Below are the code and all the weights of a small trained network. Each question names an input and a target symbol and asks about switching units off, where a switched-off unit gives its printed mean instead of its output.

import numpy as np


def w(rows, s, z=0):
    codes = np.array(rows[::2]) - 128.0
    scale = np.full(codes.shape[1], s)
    scale[-1] = z or s
    return codes * scale


def f(y):
    return y / 2 * (1 + np.tanh(0.7978845608 * (y + 0.044715 * y**3)))


def softmax(a):
    e = np.exp(a - a.max(-1, keepdims=True))
    return e / e.sum(-1, keepdims=True)


def log_softmax(a):
    a = a - a.max(-1, keepdims=True)
    return a - np.log(np.exp(a).sum(-1, keepdims=True))


def net(x, mask):
    ids = ['Θεημξστφω'.index(c) for c in x.split()]
    T = len(ids)
    res = E[ids] + P[:T]
    u = 0
    for l in range(2):
        r = res
        for j in range(2):
            rows = slice(3 * j, 3 * j + 3)
            q, k, v = (r @ M[l][rows].T for M in (Q, K, V))
            z = softmax(np.where(np.tri(T) > 0, q @ k.T / 3**0.5, -1e9)) @ v
            o = O[l][rows]
            res = res + np.where(mask[u + j], z, o[:, -1]) @ o[:, :-1]
        u += 2
        y = f(res @ A[l][:, :-1].T + A[l][:, -1])
        res = res + np.where(mask[u : u + 4], y, B[l][:, -1]) @ B[l][:, :-1]
        u += 4
    return log_softmax(res[-1] @ U[:, :-1].T + U[:, -1])


Q, K, V, O, A, B = {}, {}, {}, {}, {}, {}
E = w([
[32,82,84,179,184],'Θ',
[137,146,161,223,51],'ε',
[85,28,147,27,240],'η',
[234,125,144,198,163],'μ',
[137,172,11,170,176],'ξ',
[4,232,168,220,175],'σ',
[84,192,76,85,95],'τ',
[79,170,169,77,92],'φ',
[196,104,197,12,170],'ω',
],0.018)
P = w([
[79,203,160,138,85],'0',
[89,200,142,152,85],'1',
[90,192,134,164,89],'2',
[96,198,116,174,91],'3',
[100,184,112,184,85],'4',
[104,186,100,193,82],'5',
[107,186,85,199,78],'6',
[105,193,81,210,75],'7',
[106,209,69,219,63],'8',
[110,221,58,226,59],'9',
[106,235,42,230,54],'10',
[109,245,31,234,46],'11',
[107,254,21,236,42],'12',
[110,244,33,237,41],'13',
],0.0046)
Q[0] = w([
[6,64,132,77,155],'L0H1',
[129,137,136,18,117],'L0H1',
[55,209,151,123,116],'L0H1',
[18,243,98,137,64],'L0H2',
[18,81,102,134,181],'L0H2',
[147,195,69,228,156],'L0H2',
],0.012)
K[0] = w([
[117,64,110,104,100],'L0H1',
[123,128,134,23,73],'L0H1',
[163,131,110,157,96],'L0H1',
[39,252,150,143,115],'L0H2',
[51,107,97,128,174],'L0H2',
[137,150,98,213,155],'L0H2',
],0.017)
V[0] = w([
[216,197,241,115,12],'L0H1',
[66,55,166,153,147],'L0H1',
[91,191,198,122,145],'L0H1',
[2,193,175,152,121],'L0H2',
[246,192,151,38,56],'L0H2',
[150,156,155,161,158],'L0H2',
],0.0072)
O[0] = w([
[106,102,102,133,109,125],'L0H1',
[158,236,156,131,122,112],'L0H1',
[135,184,58,46,195,157],'L0H1',
[107,44,175,156,120,245],'L0H2',
[124,196,254,168,110,70],'L0H2',
[195,141,170,182,73,146],'L0H2',
],0.007,0.011)
A[0] = w([
[200,123,104,255,83,238],'L0N1',
[82,171,86,160,156,2],'L0N2',
[88,70,116,205,119,45],'L0N3',
[130,141,140,145,113,156],'L0N4',
],0.011,0.0029)
B[0] = w([
[179,247,155,34,63,254],'L0N1',
[192,67,123,83,210,163],'L0N2',
[203,81,107,2,72,229],'L0N3',
[102,177,190,141,67,138],'L0N4',
],0.0077,0.0086)
Q[1] = w([
[96,181,193,61,90],'L1H1',
[116,144,221,191,65],'L1H1',
[132,175,109,135,123],'L1H1',
[1,214,145,172,254],'L1H2',
[95,77,105,160,228],'L1H2',
[186,15,63,90,209],'L1H2',
],0.0094)
K[1] = w([
[136,61,160,138,83],'L1H1',
[10,120,197,162,163],'L1H1',
[98,123,96,86,124],'L1H1',
[97,31,196,208,149],'L1H2',
[95,70,189,119,110],'L1H2',
[202,88,57,28,115],'L1H2',
],0.011)
V[1] = w([
[109,83,184,95,2],'L1H1',
[69,106,163,176,156],'L1H1',
[102,64,93,53,94],'L1H1',
[105,63,219,71,253],'L1H2',
[95,31,217,85,53],'L1H2',
[74,93,22,140,171],'L1H2',
],0.0062)
O[1] = w([
[148,133,151,152,78,202],'L1H1',
[86,93,226,159,121,6],'L1H1',
[152,38,120,102,38,179],'L1H1',
[104,194,154,2,92,2],'L1H2',
[173,173,206,165,12,80],'L1H2',
[90,7,87,12,125,23],'L1H2',
],0.0053,0.0079)
A[1] = w([
[191,186,123,104,155,156],'L1N1',
[93,112,254,136,145,151],'L1N2',
[71,120,143,106,84,172],'L1N3',
[114,96,85,82,147,5],'L1N4',
],0.011,0.0026)
B[1] = w([
[77,86,157,167,166,249],'L1N1',
[84,10,177,170,140,170],'L1N2',
[43,204,60,209,154,174],'L1N3',
[84,130,163,18,120,245],'L1N4',
],0.011)
U = w([
[172,68,143,121,109,68],'Θ',
[169,188,173,118,35,85],'ε',
[119,211,175,105,138,23],'η',
[170,208,152,150,163,183],'μ',
[172,99,57,187,239,222],'ξ',
[213,77,125,159,92,253],'σ',
[90,253,14,157,76,93],'τ',
[93,87,108,188,92,91],'φ',
[179,64,192,155,154,79],'ω',
],0.0068,0.0039)

Each question gives the input, a string of symbols that net reads in full, and the target symbol t.
The units are the heads (3 rows each of Q, K, V and O) and the neurons (one row each of A and B). Each row of codes is followed by its name. A weight is (code - 128) times the scale printed after its matrix; where a second scale follows, it is the last column's (O, A, B and U).
mask holds one flag per unit, layer by layer, with each layer's heads first. A switched-off unit (its flag False) gives its mean, the last column of its rows in O or B, instead of its output. The means were averaged over made-up inputs and are rounded, as every weight is.
A unit's drop is (log p(t) with every unit on - log p(t) with that unit switched off) / (log p(t) with every unit on - log p(t) with every unit switched off).
The circuit of an input: a set's keep is (log p(t) with only the set's units on - log p(t) with every unit switched off) / (log p(t) with every unit on - log p(t) with every unit switched off). Starting from all 12 units, units are removed one at a time, each time the one whose removal leaves the highest keep (on an exact tie, the one counted first), for as long as the keep stays at least 0.8.
circuit, biggest first: the units of the circuit, biggest drop first
unit that matters most: the unit with the biggest drop
k most important neurons: the k neurons with the biggest drops, biggest first
top k neurons in layer l: the k neurons of layer l with the biggest drops, biggest first
heads that matter: for each layer, one digit per head in row order, 1 if its drop is at least 0.15 and else 0, layers parted by /
input τ ε τ ε τ ω μ μ σ μ Θ φ ω φ, target ξ: heads that matter -> 01 / 11
input φ μ ξ φ η μ φ μ ξ φ ξ μ τ η, target η: 2 most important neurons -> [L0N3 L1N4]
input τ ε σ Θ φ ξ μ τ φ τ, target ξ: circuit, biggest first -> [L0N1 L1H2 L0H2]
input σ ω Θ φ, target τ: unit that matters most -> L1N3
input μ μ φ φ, target φ: 2 most important neurons -> [L1N2 L0N3]
input τ ξ τ η σ, target Θ: circuit, biggest first -> [L0N3 L0H2 L1H2 L1N4]
input φ Θ φ μ φ ω σ μ ξ η μ Θ ξ ε, target σ: 2 most important neurons -> [L0N3 L0N1]
input ξ Θ σ, target Θ: circuit, biggest first -> [L0N3 L0H2 L1H2]
input τ Θ ε μ σ ω μ τ φ η μ τ, target ξ: heads that matter -> 01 / 11
input η ξ μ η ξ τ σ τ, target Θ: circuit, biggest first -> [L0H2 L1N4 L1H2]
input τ τ σ φ Θ φ φ τ τ ξ φ τ, target Θ: circuit, biggest first -> [L0H2 L1N4 L1H2 L0H1]
input η Θ τ τ ω φ η ε φ, target φ: 3 most important neurons -> [L1N2 L0N1 L0N3]
input τ μ τ σ, target ξ: top 2 neurons in layer 0 -> [L0N1 L0N3]
input ξ φ σ τ φ, target Θ: unit that matters most -> L0H2
input σ τ τ, target φ: heads that matter -> 01 / 10
input φ η τ ε τ ε μ τ η Θ σ, target ξ: circuit, biggest first -> [L0N1 L1H2 L0N3 L0H2]
input σ μ τ φ σ ξ τ μ τ ξ τ σ τ φ, target Θ: 3 most important neurons -> [L0N3 L1N4 L1N3]
input ε η τ τ μ Θ Θ, target Θ: heads that matter -> 01 / 01
input σ τ η η φ, target τ: 2 most important neurons -> [L1N3 L1N2]
input φ σ ξ μ ξ μ, target ξ: circuit, biggest first -> [L0H1 L1H2]
input ξ τ ω, target ω: 4 most important neurons -> [L1N2 L0N3 L0N1 L1N3]
input μ ξ τ η ξ ε φ σ τ φ φ, target σ: 2 most important neurons -> [L0N1 L0N3]
input τ ω τ τ σ τ μ ξ σ ε μ τ ε φ, target ξ: heads that matter -> 11 / 11
